Here is a tiny trained network, its code and every weight. The questions are about switching its units off for an input and a class, where a switched-off unit gives its printed mean instead of its output.

import numpy as np


def w(rows, s, z=0):
    codes = np.array(rows[::2]) - 128.0
    scale = np.full(codes.shape[1], s)
    scale[-1] = z or s
    return codes * scale


def norm(h):
    return h / np.sqrt((h * h).mean(-1, keepdims=True) + 1e-5)


def f(y):
    return np.maximum(y, 0)


def log_softmax(a):
    a = a - a.max(-1, keepdims=True)
    return a - np.log(np.exp(a).sum(-1, keepdims=True))


def net(x, mask):
    res = np.array(x, float).reshape(1, 5) / 4 @ E
    u = 0
    for l in range(3):
        y = f(norm(res) @ A[l][:, :-1].T + A[l][:, -1])
        res = res + np.where(mask[u : u + 9], y, B[l][:, -1]) @ B[l][:, :-1]
        u += 9
    return log_softmax(norm(res)[-1] @ U[:, :-1].T + U[:, -1])


A, B = {}, {}
E = w([
[144,186,4,149,162],'x0',
[251,85,165,190,144],'x1',
[76,110,148,214,134],'x2',
[59,122,73,185,30],'x3',
[157,235,124,164,133],'x4',
],0.0023)
A[0] = w([
[106,125,160,7,124,54],'L0N1',
[200,143,101,123,145,132],'L0N2',
[77,1,171,189,143,13],'L0N3',
[249,200,115,134,127,153],'L0N4',
[195,131,179,83,215,40],'L0N5',
[57,195,75,212,128,145],'L0N6',
[183,126,115,160,189,4],'L0N7',
[50,153,244,123,125,71],'L0N8',
[192,177,227,246,88,138],'L0N9',
],0.0078,0.0012)
B[0] = w([
[149,113,133,17,150,200],'L0N1',
[129,170,125,112,88,201],'L0N2',
[167,14,102,86,66,212],'L0N3',
[158,173,110,91,39,254],'L0N4',
[150,169,180,150,206,234],'L0N5',
[77,56,106,214,181,242],'L0N6',
[165,209,124,120,139,187],'L0N7',
[85,251,84,135,176,212],'L0N8',
[194,90,24,187,161,254],'L0N9',
],0.012,0.0048)
A[1] = w([
[175,223,102,73,57,28],'L1N1',
[89,197,149,127,129,70],'L1N2',
[86,164,147,176,40,40],'L1N3',
[132,188,149,182,139,57],'L1N4',
[104,139,214,121,151,74],'L1N5',
[2,160,144,182,147,1],'L1N6',
[124,137,183,122,133,106],'L1N7',
[58,155,123,163,111,86],'L1N8',
[23,107,75,3,137,44],'L1N9',
],0.008,0.00094)
B[1] = w([
[144,182,201,139,34,255],'L1N1',
[132,67,100,131,96,161],'L1N2',
[119,141,50,10,138,144],'L1N3',
[83,150,95,89,79,172],'L1N4',
[95,102,72,87,212,140],'L1N5',
[38,172,148,195,135,181],'L1N6',
[112,124,128,110,138,138],'L1N7',
[65,150,103,109,137,162],'L1N8',
[207,218,149,191,97,224],'L1N9',
],0.012,0.0049)
A[2] = w([
[193,101,122,146,252,7],'L2N1',
[169,229,117,112,198,94],'L2N2',
[100,141,250,93,211,47],'L2N3',
[100,140,177,71,179,96],'L2N4',
[94,152,213,43,212,49],'L2N5',
[2,139,129,101,206,41],'L2N6',
[116,138,158,103,160,52],'L2N7',
[97,199,193,82,141,98],'L2N8',
[114,205,114,161,214,90],'L2N9',
],0.0079,0.0012)
B[2] = w([
[145,183,68,202,117,171],'L2N1',
[118,129,195,75,63,255],'L2N2',
[109,135,107,54,226,156],'L2N3',
[162,97,138,148,182,150],'L2N4',
[156,125,146,134,255,167],'L2N5',
[88,170,217,183,112,182],'L2N6',
[131,124,125,110,167,139],'L2N7',
[199,117,82,212,189,205],'L2N8',
[115,89,197,86,77,212],'L2N9',
],0.015,0.005)
U = w([
[146,145,172,73,237,140],'0',
[157,93,46,198,143,162],'1',
[77,130,104,74,114,29],'2',
[192,209,165,103,64,205],'3',
[79,93,128,57,146,2],'4',
[100,102,129,83,140,11],'5',
[126,31,117,83,100,117],'6',
[9,144,166,185,126,176],'7',
],0.012,0.0064)

Each question gives the input, the list of numbers given to net, and the class t.
The units are the neurons (one row each of A and B). Each row of codes is followed by its name. A weight is (code - 128) times the scale printed after its matrix; where a second scale follows, it is the last column's (A, B and U).
mask holds one flag per neuron, layer by layer. A switched-off neuron (its flag False) gives its mean, the last column of its row in B, instead of its output. The means were averaged over made-up inputs and are rounded, as every weight is.
A unit's drop is (log p(t) with every unit on - log p(t) with that unit switched off) / (log p(t) with every unit on - log p(t) with every unit switched off).
The circuit of an input: a set's keep is (log p(t) with only the set's units on - log p(t) with every unit switched off) / (log p(t) with every unit on - log p(t) with every unit switched off). Starting from the 12 units with the biggest drops (on a tie, the unit counted first), units are removed one at a time, each time the one whose removal leaves the highest keep (on an exact tie, the one counted first), for as long as the keep stays at least 0.8.
circuit, biggest first: the units of the circuit, biggest drop first
k most important neurons: the k neurons with the biggest drops, biggest first
k most important neurons of layer l: the k neurons of layer l with the biggest drops, biggest first
drop when u is switched off: that unit's drop, to one decimal
input [-1,2,6,0,5], class 1: circuit, biggest first	(L0N9)
input [3,8,7,-1,1], class 1: 3 most important neurons	(L0N9, L0N8, L1N9)
input [-4,4,0,-7,-7], class 0: 2 most important neurons of layer 0	(L0N5, L0N9)
input [4,5,2,2,-4], class 1: circuit, biggest first	(L2N2, L0N3)
input [3,4,2,1,-4], class 1: circuit, biggest first	(L0N3, L2N2)
input [4,-2,5,-8,1], class 0: 3 most important neurons of layer 0	(L0N5, L0N9, L0N3)
input [1,-4,-5,-2,-4], class 0: 2 most important neurons	(L0N1, L0N4)
input [-3,6,-5,7,-4], class 1: 2 most important neurons	(L2N2, L2N9)
input [-1,3,-8,-8,-2], class 0: 3 most important neurons of layer 0	(L0N5, L0N9, L0N1)
input [-8,-2,8,2,-3], class 1: 4 most important neurons of layer 0	(L0N3, L0N4, L0N8, L0N1)
input [-8,3,1,-1,3], class 1: 2 most important neurons	(L0N9, L0N3)
input [3,-4,-8,-6,-3], class 0: 2 most important neurons of layer 0	(L0N5, L0N9)
input [-7,4,-7,0,-4], class 0: 3 most important neurons	(L0N4, L0N5, L0N9)
input [1,-1,4,2,-3], class 6: circuit, biggest first	(L0N3)
input [-3,3,-1,7,-2], class 1: 2 most important neurons	(L2N2, L2N9)
input [-8,-2,1,7,2], class 7: 2 most important neurons	(L0N8, L0N4)
input [-1,8,0,4,0], class 1: 2 most important neurons	(L0N9, L2N2)
input [4,2,-3,4,-1], class 2: 2 most important neurons of layer 0	(L0N9, L0N4)
input [-8,-7,1,-7,0], class 0: 2 most important neurons	(L0N1, L0N4)
input [0,1,0,1,-4], class 6: circuit, biggest first	(L0N3)
input [-8,-3,7,-1,7], class 7: 2 most important neurons of layer 0	(L0N8, L0N4)
input [2,4,7,7,-8], class 6: drop when L2N8 is switched off	0.1
input [-4,8,8,1,4], class 1: drop when L0N9 is switched off	0.3
